Each row of numbers belongs to one of the things below and depends on some of the facts about them. Some rows are named. Which thing is each other row?

Some rows with their names:
J599: [-21   8 -34   8  32  16 -14  35  35  22  48  33 -14  29  11  43   1   5
  16 -30   8  46   5  14 -14  28  35  39  40 -27  15  12  -4 -32  -3]
J147: [-28   4  25  15  26  30 -38  17 -15  24  34 -18  18 -44  -4 -16  12  44
  -9 -48  -5   7  -4  20  35  22  36 -15  21 -16 -35 -10  -1 -24   4]
J611: [-23  13 -27 -10  25   5 -28  18 -18  15  45  20 -20  25   2  19  13 -12
  13 -45  15  29  15  17 -24  28  20  29  37   4   8 -10  23 -15 -12]
J596: [-30 -19  14  17  23  -7 -28 -12 -14  24  44 -39  12  -3  23 -13 -16 -25
 -22  25  -2  32   0   9  32  29  37 -19 -36   0   8  24  -3 -30 -29]
J756: [-25  18   1   3  31  27 -46  22  31   6  24 -22  27 -24   9 -11  32  48
 -17 -42 -26 -24  22  21  34 -16  33 -33   2   3 -47  26 -33   9 -17]
J775: [-42   8  -8 -28  15 -11  -5  21 -38  17  41  33 -21  33  11  -2   2 -11
  -5 -25  10  32  -9  23  -5  20  17  25  43  27 -15 -25  14 -20  30]
J943: [  1 -13  13  28 -31   1 -37  -1  31 -44 -38  33   1 -49 -12  27   7  10
 -19  34  24  22  -5  33  20 -49  37  38 -25 -23   8 -49  -7 -18  -1]
J809: [-13 -30  21 -21  19 -12  24  30  10   1  -1  36   9 -15   3 -11  -6 -29
   1 -27  15 -27 -43 -26  34  33 -36 -14  -6  -5 -39  12  17  -7 -18]
J290: [ 53  14   2 -19  21 -16 -18  -2   6 -12  15  29  -3  17   2 -25  11 -26
  46 -38  22 -15  -2   6 -25  14 -22 -22  28 -35  16  27  24   9 -29]
J796: [ 38   5 -15  22 -26  19 -31  21  30 -16 -38 -26  27   1   0 -15  35  21
 -16 -29 -41 -30  27  -7 -19 -46 -41 -34  -7  12 -37  29 -23  21  -6]
J92: [  5   6  28  18 -24  13 -23  24  -3  33 -40  25  -5  33 -26  -2 -16  40
 -30  13 -19  17   1 -32 -18   4 -31  28  41  15  16 -57  15  -8  23]
J169: [  8   4  17   1 -35 -17 -18 -43   5 -50 -35  24 -14 -16 -24  21  -9  10
  18  32  39  -4 -29  18 -25 -45   7 -32 -37 -22  14 -49  35  22  24]
J59: [-42  21  23  -9  16  27  13  -1  47  18  41  34  24  22  18  24 -22  47
  18  -5  -6  33 -33  -2  10  22  15  -8 -16 -40  -4  26  37  17  -5]
J866: [ 24   9 -15  -7 -41  28  44 -48  25 -11 -25 -33  35 -51  -3   1   0   3
  26  24  21 -29 -34  -7  12  20 -18  -9 -28 -10  22  21 -17  11  31]
J878: [ 28 -28  25  29   0 -18 -32  35 -39 -40 -25  -5 -19 -21 -34 -17 -16 -16
 -23  31  12   0  -1  -3 -22 -29  -9 -26   1  27  -6 -35  15  26 -22]
J960: [-26 -18  19 -25  17 -25  27  19 -33  16   5  30 -28  25   9 -12 -11 -27
 -11  -1 -15  -2 -22  -4  -5  13   0 -25  35  29 -40 -23  35  18  17]
J287: [ -4   1 -32  24 -41   3  43  24  24  17 -24   3 -25 -19   3  29 -11   2
  -5  26 -29  22  25 -24 -34 -32  -4  39  36  38  12  -8 -13  34  36]
J152: [ 27 -10  17   1   6 -29 -19  14 -35 -22 -32  -6 -23  13 -11   3 -10 -14
 -23  23  14 -14  24   0 -10 -21   1 -29  -2  24 -11  -7   7  19 -18]
J139: [ 70  10 -17  21  25 -26 -29  22 -26 -46 -35 -12 -21  31 -29  12   3 -23
  27  -1  28 -10  21 -25 -35   0 -18  23  27 -12  22 -13  21  26 -22]
J613: [-20 -10  13  -3  26 -13 -31 -37 -37   6  27 -31  24  33  21 -18 -22 -18
 -19  39 -36  33  28   5  33  35  32 -24 -31 -13   6  19  24 -27 -29]

Facts:
σ: uses; χ: is of sort
σ J80 <- J678 J525
σ J607 <- J678
σ J623 <- J606
σ J453 <- J243 J460 J924 J292
σ J240 <- J867 J949
σ J287 <- J453 J641 J941
σ J486 <- J453 J303 J169 J320
σ J243 <- J628 J59
σ J878 <- J506
σ J83 <- J341
σ J124 <- J341
σ J931 <- J291 J964
σ J854 <- J599 J333 J775 J741
σ J837 <- J599 J178 J629 J741
σ J943 <- J202 J138
σ J660 <- J202
σ J169 <- J202
σ J381 <- J891 J585 J203 J88
σ J665 <- J891 J911 J809
σ J426 <- J985
σ J678 <- J985
σ J553 <- J985
σ J756 <- J160
σ J867 <- J596 J613
σ J995 <- J350 J684 J381
σ J178 <- J901
σ J825 <- J447
σ J866 <- J447 J180
σ J480 <- J964 J124
σ J233 <- J167 J290
σ J628 <- J178 J873
σ J312 <- J984
σ J863 <- J501 J911
σ J462 <- J320
σ J303 <- J320 J539 J521
σ J139 <- J290 J684 J89
σ J862 <- J830
σ J595 <- J510 J89
σ J29 <- J510 J309
σ J745 <- J114 J460
σ J309 <- J834
σ J945 <- J834
σ J369 <- J196 J585 J77
σ J949 <- J196
σ J469 <- J945
σ J333 <- J945 J941
σ J522 <- J708
σ J781 <- J941 J960 J227 J775
σ J489 <- J539
σ J320 <- J866
σ J447 <- J585
σ J704 <- J147
σ J203 <- J77
σ J984 <- J974
σ J138 <- J974
σ J839 <- J699 J704
σ J599 <- J611 J156
σ J629 <- J139
σ J292 <- J46 J595
σ J145 <- J756
σ J796 <- J756 J285 J522
σ J325 <- J960
σ J92 <- J960
σ J830 <- J460
σ J35 <- J460
σ J641 <- J333 J29
σ J802 <- J145 J553
σ J510 <- J156 J629
σ J114 <- J536 J227
σ J924 <- J309 J384
σ J439 <- J949
σ J663 <- J855
σ J964 <- J613
σ J290 <- J784
σ J224 <- J285
σ J89 <- J999
σ J699 <- J553
σ J941 <- J525
σ J45 <- J863
σ J528 <- J486
χ mekos <- J678 J628 J506 J341 J599 J138 J745 J660 J985 J781 J596 J964 J167 J178 J501 J224 J774 J945 J995 J941 J147 J665 J369 J699 J611 J943 J756 J312 J595 J775 J553 J741 J292 J863 J623 J522
χ vibruk <- J606 J243 J867 J453 J796 J291 J480 J233 J160 J303 J350 J901 J169 J802 J83 J447 J984 J862 J92 J931 J426 J290 J830 J510 J834 J837 J539 J866 J585 J77 J35 J439 J488 J381 J460 J145 J156 J663 J536 J325 J855 J180 J924 J629 J124 J45 J839 J784 J227 J809 J285 J384 J88 J999 J489 J59 J825 J525 J89 J29 J486


Now the same things, written a new way:
Named rows:
J292: [ -8  -1   3   1   7   8  -3   1   2  -6   5  -4   2   6  -3 -11  -1  -1
   2  -2  -3   7  -3   6  -2  -6  -1  -1 -13 -11  12   0   4   3   8]
J774: [ -4   0   4  -1   7   8   0  -1   3  -6   1  -4   2   4  -4  -7  -1   1
   0  -1  -4   9  -6   8  -2  -7   2  -1 -11  -9  12  -1   4   5   7]
J678: [ -5   1   1  -3  10   3   3   0   1 -11  -4  -3   1   6   0  -6  -5   0
  -5   1   0   7 -11  10  -1  -5   0  -1 -10 -10  17  -2   6   6   7]
J596: [ -2  -2  10  -4   2   5  -5  -5   2  -5   5   4   7 -11 -14  -4  -1   4
   1  -3 -10  13 -10   9   4  -9   4  -1 -10  -8   6 -10   5   5  15]
J167: [-11  -2   6   2   5   3  -6   0   9  -1   4  -3   2   3  -5 -18  -1  -2
  -3  -8  -4  10  -4   9   2  -9  -2   0 -14 -12   7  -1   0   2  12]
J595: [ -8   0   4   2   7   8  -3   0   3  -6   5  -4   2   6  -3 -11  -1  -1
   1  -2  -3   7  -3   6  -1  -6  -1  -1 -13 -11  11   0   4   3   8]
J290: [  0   0  -1   0  -6  -6  -3   0   0   3   3   4  -2   1   1   3   0  -2
   2  -3   5  -2   7  -7   0   5  -4  -3   5   0 -10   6  -3  -6  -2]
J350: [  0   0   3  -1  -8  -8  -3  -2   7  10  -1   3  -2  -4  -2   0   2   0
  -3  -7   2   2   6  -3   1   2  -2  -2   5   0 -15   6  -9  -5   0]
J285: [  2   4  -3  -8  -1 -21   7  -1   5   2 -20   5  -4  -4   6   5  -9   1
 -17  -2   7   2 -12   4   4   6  -3   0  10   0  -4   2  -5  -1  -1]
J802: [  7   5  -7  -8   0 -10  10   0  -7  -7 -13   3  -4   2   8  17  -7   2
  -6   7   9  -3  -6  -3  -2  10   0  -3  11   2   2   4   2   0  -8]
J862: [  3   2  -5  -1  -4  -1   1   1  -9  -4   6   2  -2   6   4  12  -1  -2
   7   4   8  -7   8 -11  -3   8  -3  -4   6   1  -4   8   3  -5  -7]
J384: [ -3  -1  -1   1  -7  -9  -6   0   2   5   4   5  -2   1   1  -2  -2  -4
  -1  -6   5  -2   6  -6   3   4  -7  -2   3  -2 -12   6  -4  -7   0]
J480: [ 12   1   2  -8  -9   0   0  -6 -16  -8   7  14   5 -13  -9  25  -2   5
  11   7  -1  -1  -1 -10   2   7   4  -5  10   6  -6  -6   9  -2  -2]
J901: [ -4  -1   0   1  -7 -10  -6   0   2   5   5   5  -1   0   1  -4  -2  -5
  -1  -7   6  -2   6  -6   3   4  -8  -2   3  -3 -13   5  -4  -8   1]
J663: [ 45   4   5  36  12   8 -17 -13 -15  23  -3   7  -1  13  11  10   3   3
  50 -11   0 -18 -35   9  -4  16 -25  11  15   7 -11  -6   2  -6  -1]
J984: [  7   2  -1  -1  -4   2   3   0   2   6  -1  -7  -5   6   3  11   8   2
   6   0   3  -2  14  -7  -9   4   3  -4   6   4  -8  15  -8  -3 -10]
J320: [-1 -2 -3  2  4  3  0  2  1  2  5 -5  0 -2  1 -7  8 -1 -1  4 -5 -8  4 -1
  0 -3  5  6 -1  6  4 -5 -1  2 -5]
J704: [ -2   1  -7  -4   8  -8   6   2   0  -4  -9  -1  -1  -4   7  -5  -2  -1
 -13   8   0  -7 -12   5   4   0   3   8   3   4  12 -10   3   5  -5]
J152: [-1 -2 -3  1  4  1  0  2  0  0  3 -2  0 -4  1 -7  5 -1 -3  5 -4 -8 -1  0
  2 -2  5  7 -1  5  6 -7  0  3 -4]
J333: [ -5  -2  -5   3   4   0  -2   3  -1  -1   7  -1   0  -1   3 -10   3  -4
  -2   5  -2 -10   1  -2   3  -2   1   7  -2   3   6  -7   3   0  -3]

Which thing is each row?
No name comes twice in this set of rows, the named rows included.
[ 3  1 -1 -2 -5 -6  0 -1 -2  2  0  3 -2  0  1  8 -1 -1  1 -1  5 -2  4 -6
  0  5 -2 -3  6  1 -8  6 -2 -4 -3] | J488
[  9   0   4  -7 -10  -4  -3  -7 -12  -5   8  16   6 -16 -11  20  -3   4
   8   3  -2   0  -2  -8   5   6   2  -4   9   4 -10  -7   7  -3   2] | J124
[  1  -4   3  -3  -1  -2  -5  -3  -1   1   8   9   7 -20 -10  -3   3   2
  -2   3 -11  -3  -6   1  10  -4   6   7   1   6  -1 -18   4   2   4] | J613
[ -3   1  -5  -5   8 -15   6   1   8   1 -18   0  -2  -9   7 -10  -4   0
 -22   4  -1  -3 -17  11   8  -2   3  10   4   4   9 -11  -3   6  -1] | J708
[ 2  1  6 -3  7 13  3 -2  1 -6  0 -7  3  2 -7  2  3  5  4  2 -7 10 -3  7
 -6 -7  8 -2 -9 -6 13  0  4  7  4] | J369
[ -3   0  -2   0  -6 -11  -2   0   1   3   1   5  -2   0   2   0  -4  -3
  -3  -4   7  -2   2  -5   3   5  -7  -2   5  -2  -9   5  -3  -6  -1] | J525
[  2  -2   4   0   3  -1   1  -1  17  17  -8 -10  -1 -10  -3 -11  13   4
  -9  -3 -11   1   2   7   0  -8  11   8   0   8  -3  -3 -14   5  -2] | J911
[ -5  -3  -1   3   3  -1  -3   2   6   6   5  -4   0  -4   0 -14   7  -2
  -4   0  -5  -6   3   0   3  -5   3   7  -3   3   1  -5  -4   1  -1] | J521
[ -2   1   4   0   8  15   3   0   6  -2   0 -13   0  10  -2  -4   6   3
   4  -1  -5   9   3   6 -10  -7   6  -2 -12  -7  13   7  -1   6   2] | J138
[  1   0   2   0  -7  -7  -3  -2   5   9   0   2  -2  -2  -1   2   2   0
  -1  -6   2   1   7  -4   0   3  -2  -2   5   1 -13   7  -8  -5  -1] | J180
[  4   1   7  -3   8  13   5  -2   7   0  -8 -13   0   3  -6   2   7   8
   1   0  -9  13  -1  10  -9  -9  12  -2  -9  -4  12   4  -3   9   3] | J665
[ -8   1   2  -3   9  -2   2   0   5  -7  -8  -2   1   3   0 -11  -7   0
 -10  -3  -1  10 -14  13   2  -6  -1   1 -10 -11  15  -3   3   5   9] | J985
[ -1  -3   2   1   2  -1  -1   0  13  13  -3  -6   0  -9  -3 -12  10   2
  -8  -2  -9  -1   1   5   2  -7   8   8  -1   6  -2  -6 -10   4  -1] | J891
[  9   0   3  -6  -9  -4  -1  -5  -7  -1   4  11   3 -12  -8  16   0   4
   5   1  -1   1   1  -7   3   5   2  -4   8   4 -10  -3   2  -3   0] | J867

The same things again, as new rows of numbers:
Some things and their rows:
J488: [  5  -1 -12  13 -11   3  -3  -8  -3  16   6   6  -6  -3  -3]
J774: [ 10 -15   1 -11  -7   6   3   3   6  22  -8  10   3  20   0]
J837: [ 21  17   1  -2 -17  11 -22 -27  -1  -1  18   4  10  -2   8]
J949: [ 6  5  2  4 -3  1  0 17 19 21 -2 -3 16  4 -8]
J139: [  9  13  11 -19 -12  27 -29  -4  -3   3  11 -21  18   0   6]
J521: [-13   4   2 -12  -5  12  -5   7 -16  32   2  13  18   1  -7]
J145: [  3  29 -18  16 -14  24   7 -13   0  20  -6 -17 -13  -1  10]
J169: [ -8   3  -9   5 -10  -8  -6 -13 -18  25   8  27   3  -4 -16]
J825: [ -5  20 -12   7  -1 -13 -17  -8   3  10   6  25   2  -3 -14]
J501: [  7 -33  -7 -14  -3   3  -1  11  -3  15  -8  15  -7  20   5]
J381: [  5  17 -14   3   4  -8 -31  -4   5  -8   5  14  -5  -4  -4]
J660: [ -3  -9   7 -19 -15  -4  -5  -4  -6  26  -3  26   1  16 -11]
J59: [  1  -6 -12   6  -6   9   2 -13 -14  20  11   7  14  -2  -4]
J285: [  1   9 -17  17  -9  24   4  -7  -7  24  -2 -37 -10  -3   0]
J704: [  1  25  -4  -2 -16  33  -1   4   4  28  -8 -14   1   3  17]
J202: [-11 -15   2 -10 -12  18  -5   8 -26  38   4  -3   9   0  -9]
J878: [  6  12   2  -5 -22   9 -17   4   4  21   3   6  -1   5   6]
J522: [  4   6  -1  -8 -10  24  14   1  11  25 -15 -20  -5  19  12]
J426: [  9  27 -19  15 -15  16  -5 -15   5  12  -1  12  -6   1  15]
J384: [  5  -5 -13   6  -4   8   3 -14 -14  19  10  15  13  -2   0]

Which thing is each row?
No name comes twice in this set of rows, the named rows included.
[  9   1 -17   9 -17  -8 -22  -8  -3   3   7  34 -19  -3   0] | J45
[  7 -27   0  -8  -5  12  13   6   1  25  -9  -6  -1  18   0] | J506
[ -1  15  -3  -1 -15  38  -2   8  -4  30  -5 -34  -1   3  11] | J708
[ 10   0  -7  -6 -19  14  -2   0   1  24   6  57  12   6  21] | J114
[  4 -13 -21  10   0   0 -17   2  -8   4   5   7 -11  -3  -1] | J809
[ 21 -19   8 -21  -8  23   4  -7   3  10   0  -8  21  21  13] | J599
[  6 -19   7 -14 -22  -2  -4  -1  -3  23  -2  18  -8  18  -6] | J312
[ 12  -8   4 -12 -14   3  -1  -1  12  20  -5  14  -2  20   2] | J623
[  3  -5   4 -13   5  29 -18  13  -7   7   2 -33  18   1   5] | J684
[  9  18  -9  19  -5 -20 -10  -2  22  12   4   9   1  -1 -16] | J439
[ 26  -8   0 -18 -18   3  10 -13  13  13   0  69  15  26  27] | J781
[ 18 -25   0 -19  -5  19  13  -5   2  18  -2  13  20  21  15] | J945
[ 13 -12  -8  -9  -6  22  21  -1   8  24 -12  19   9  23  19] | J678

